Below are the code and all the weights of a small trained network. Each question names an input and a target symbol and asks about switching units off, where a switched-off unit gives its printed mean instead of its output.

import numpy as np


def w(rows, s, z=0):
    codes = np.array(rows[::2]) - 128.0
    scale = np.full(codes.shape[1], s)
    scale[-1] = z or s
    return codes * scale


def f(y):
    return np.maximum(y, 0)


def softmax(a):
    e = np.exp(a - a.max(-1, keepdims=True))
    return e / e.sum(-1, keepdims=True)


def log_softmax(a):
    a = a - a.max(-1, keepdims=True)
    return a - np.log(np.exp(a).sum(-1, keepdims=True))


def net(x, mask):
    ids = ['Ωβεζηλτ'.index(c) for c in x.split()]
    T = len(ids)
    res = E[ids] + P[:T]
    u = 0
    for l in range(3):
        q, k, v = (res @ M[l].T for M in (Q, K, V))
        z = softmax(np.where(np.tri(T) > 0, q @ k.T / 3**0.5, -1e9)) @ v
        res = res + np.where(mask[u], z, O[l][:, -1]) @ O[l][:, :-1]
        u += 1
        y = f(res @ A[l][:, :-1].T + A[l][:, -1])
        res = res + np.where(mask[u : u + 4], y, B[l][:, -1]) @ B[l][:, :-1]
        u += 4
    return log_softmax(res[-1] @ U[:, :-1].T + U[:, -1])


Q, K, V, O, A, B = {}, {}, {}, {}, {}, {}
E = w([
[157,158,255,109],'Ω',
[68,100,76,142],'β',
[163,187,110,180],'ε',
[66,82,168,58],'ζ',
[123,175,148,131],'η',
[109,209,174,154],'λ',
[89,170,44,128],'τ',
],0.017)
P = w([
[155,29,127,107],'0',
[42,176,112,173],'1',
[1,138,125,151],'2',
[132,119,125,208],'3',
[198,135,155,114],'4',
[166,149,132,134],'5',
],0.0056)
Q[0] = w([
[146,214,92,202],'0.h1',
[250,1,119,41],'0.h1',
[209,55,181,175],'0.h1',
],0.0081)
K[0] = w([
[95,75,160,65],'0.h1',
[134,248,185,105],'0.h1',
[119,140,72,93],'0.h1',
],0.012)
V[0] = w([
[93,143,44,91],'0.h1',
[150,120,145,74],'0.h1',
[252,143,162,254],'0.h1',
],0.0082)
O[0] = w([
[71,253,121,137,151],'0.h1',
[181,135,176,122,113],'0.h1',
[110,46,150,248,3],'0.h1',
],0.0073,0.0041)
A[0] = w([
[2,81,47,63,253],'0.n1',
[171,240,144,98,128],'0.n2',
[17,114,55,132,198],'0.n3',
[75,191,192,110,98],'0.n4',
],0.0088,0.0037)
B[0] = w([
[163,197,229,179,255],'0.n1',
[76,2,97,4,251],'0.n2',
[249,124,121,157,220],'0.n3',
[75,105,45,125,195],'0.n4',
],0.0069,0.0085)
Q[1] = w([
[176,186,134,100],'1.h1',
[112,179,52,16],'1.h1',
[244,146,2,137],'1.h1',
],0.0065)
K[1] = w([
[112,140,139,181],'1.h1',
[153,196,190,228],'1.h1',
[3,110,250,167],'1.h1',
],0.0058)
V[1] = w([
[136,83,150,71],'1.h1',
[71,13,143,236],'1.h1',
[166,109,181,2],'1.h1',
],0.007)
O[1] = w([
[92,73,146,107,114],'1.h1',
[89,1,190,175,2],'1.h1',
[85,130,134,32,203],'1.h1',
],0.0099,0.0026)
A[1] = w([
[112,209,186,69,133],'1.n1',
[253,69,138,159,40],'1.n2',
[64,217,129,156,253],'1.n3',
[76,119,125,58,55],'1.n4',
],0.0061,0.004)
B[1] = w([
[123,100,164,135,255],'1.n1',
[70,162,72,120,173],'1.n2',
[146,2,110,128,221],'1.n3',
[92,97,175,129,209],'1.n4',
],0.0087,0.0084)
Q[2] = w([
[218,239,227,43],'2.h1',
[151,188,166,67],'2.h1',
[2,157,95,56],'2.h1',
],0.0053)
K[2] = w([
[115,187,96,137],'2.h1',
[162,144,86,81],'2.h1',
[253,160,150,247],'2.h1',
],0.0062)
V[2] = w([
[226,15,254,223],'2.h1',
[220,245,39,161],'2.h1',
[89,170,4,254],'2.h1',
],0.004)
O[2] = w([
[121,146,201,179,252],'2.h1',
[81,115,42,124,5],'2.h1',
[3,205,114,202,7],'2.h1',
],0.0062,0.0042)
A[2] = w([
[205,218,153,96,37],'2.n1',
[178,149,84,69,185],'2.n2',
[179,200,37,125,4],'2.n3',
[254,92,62,59,99],'2.n4',
],0.0065,0.0031)
B[2] = w([
[123,196,238,170,162],'2.n1',
[139,131,149,174,221],'2.n2',
[135,131,84,122,159],'2.n3',
[1,211,105,200,253],'2.n4',
],0.007,0.011)
U = w([
[162,88,182,86,149],'Ω',
[162,166,95,110,65],'β',
[1,89,157,164,57],'ε',
[98,152,187,46,2],'ζ',
[129,86,126,100,175],'η',
[167,190,171,138,229],'λ',
[96,148,63,108,42],'τ',
],0.0067,0.0039)

Each question gives the input, a string of symbols that net reads in full, and the target symbol t.
The units are the heads (3 rows each of Q, K, V and O) and the neurons (one row each of A and B). Each row of codes is followed by its name. A weight is (code - 128) times the scale printed after its matrix; where a second scale follows, it is the last column's (O, A, B and U).
mask holds one flag per unit, layer by layer, with each layer's heads first. A switched-off unit (its flag False) gives its mean, the last column of its rows in O or B, instead of its output. The means were averaged over made-up inputs and are rounded, as every weight is.
A unit's drop is (log p(t) with every unit on - log p(t) with that unit switched off) / (log p(t) with every unit on - log p(t) with every unit switched off).
The circuit of an input: a set's keep is (log p(t) with only the set's units on - log p(t) with every unit switched off) / (log p(t) with every unit on - log p(t) with every unit switched off). Starting from the 12 units with the biggest drops (on a tie, the unit counted first), units are removed one at a time, each time the one whose removal leaves the highest keep (on an exact tie, the one counted first), for as long as the keep stays at least 0.8.
units of the circuit, in order: the units of the circuit, biggest drop first
unit that matters most: the unit with the biggest drop
k most important neurons: the k neurons with the biggest drops, biggest first
k most important neurons of layer l: the k neurons of layer l with the biggest drops, biggest first
input ζ ε ε ζ ζ β, target λ: unit that matters most	0.n2
input ζ η ζ ζ, target ζ: units of the circuit, in order	1.h1, 0.h1
input ε ε ε Ω, target ε: units of the circuit, in order	0.h1, 1.h1
input λ Ω ζ ε η λ, target ζ: units of the circuit, in order	0.h1, 0.n2
input Ω ε λ η, target Ω: units of the circuit, in order	0.h1, 1.h1, 2.h1
input Ω λ η ζ, target Ω: units of the circuit, in order	0.h1, 1.h1, 2.h1
input ζ Ω Ω, target ζ: 2 most important neurons	2.n4, 0.n2
input ζ η ζ η, target ζ: units of the circuit, in order	0.h1, 1.h1
input ε ζ ζ λ, target ε: 3 most important neurons	0.n2, 1.n4, 0.n4
input ε λ β, target λ: 2 most important neurons	0.n3, 0.n1
input ζ Ω τ ε, target ζ: 2 most important neurons of layer 1	1.n4, 1.n1
input τ ε Ω λ, target τ: units of the circuit, in order	1.h1, 2.h1, 0.h1
input ζ ζ τ, target ζ: 3 most important neurons	0.n2, 1.n1, 1.n4
input ε ε ε ζ τ ε, target ε: 2 most important neurons of layer 0	0.n2, 0.n1
input ζ ε λ, target ζ: units of the circuit, in order	0.h1, 0.n2, 1.h1
input Ω τ ζ, target Ω: units of the circuit, in order	0.h1, 1.h1, 2.h1
input λ ε ζ, target λ: units of the circuit, in order	0.n1, 0.n2
input τ ε τ, target τ: 2 most important neurons	2.n4, 0.n4
input Ω ζ η, target Ω: units of the circuit, in order	2.h1, 0.h1, 1.h1, 0.n2
input ε λ ε, target ε: most important neuron of layer 1	1.n2
input ζ ζ ε ε η, target ζ: units of the circuit, in order	0.h1, 1.h1, 0.n2
input ε ε τ, target λ: 4 most important neurons	0.n3, 2.n4, 0.n1, 0.n4
input τ ζ η, target τ: 2 most important neurons	0.n4, 0.n3
input ζ ε τ τ, target ζ: units of the circuit, in order	0.h1, 0.n2, 1.h1
input ζ ε ε ε, target ζ: 2 most important neurons	0.n2, 1.n4
input ε ε η, target ε: unit that matters most	0.h1
input ε η ζ η, target ε: 2 most important neurons	0.n2, 0.n1
input Ω Ω ε β β, target Ω: most important neuron	2.n4
input Ω ε η ε, target Ω: 2 most important neurons of layer 0	0.n1, 0.n3
input Ω ε ε, target Ω: 2 most important neurons	2.n4, 0.n1
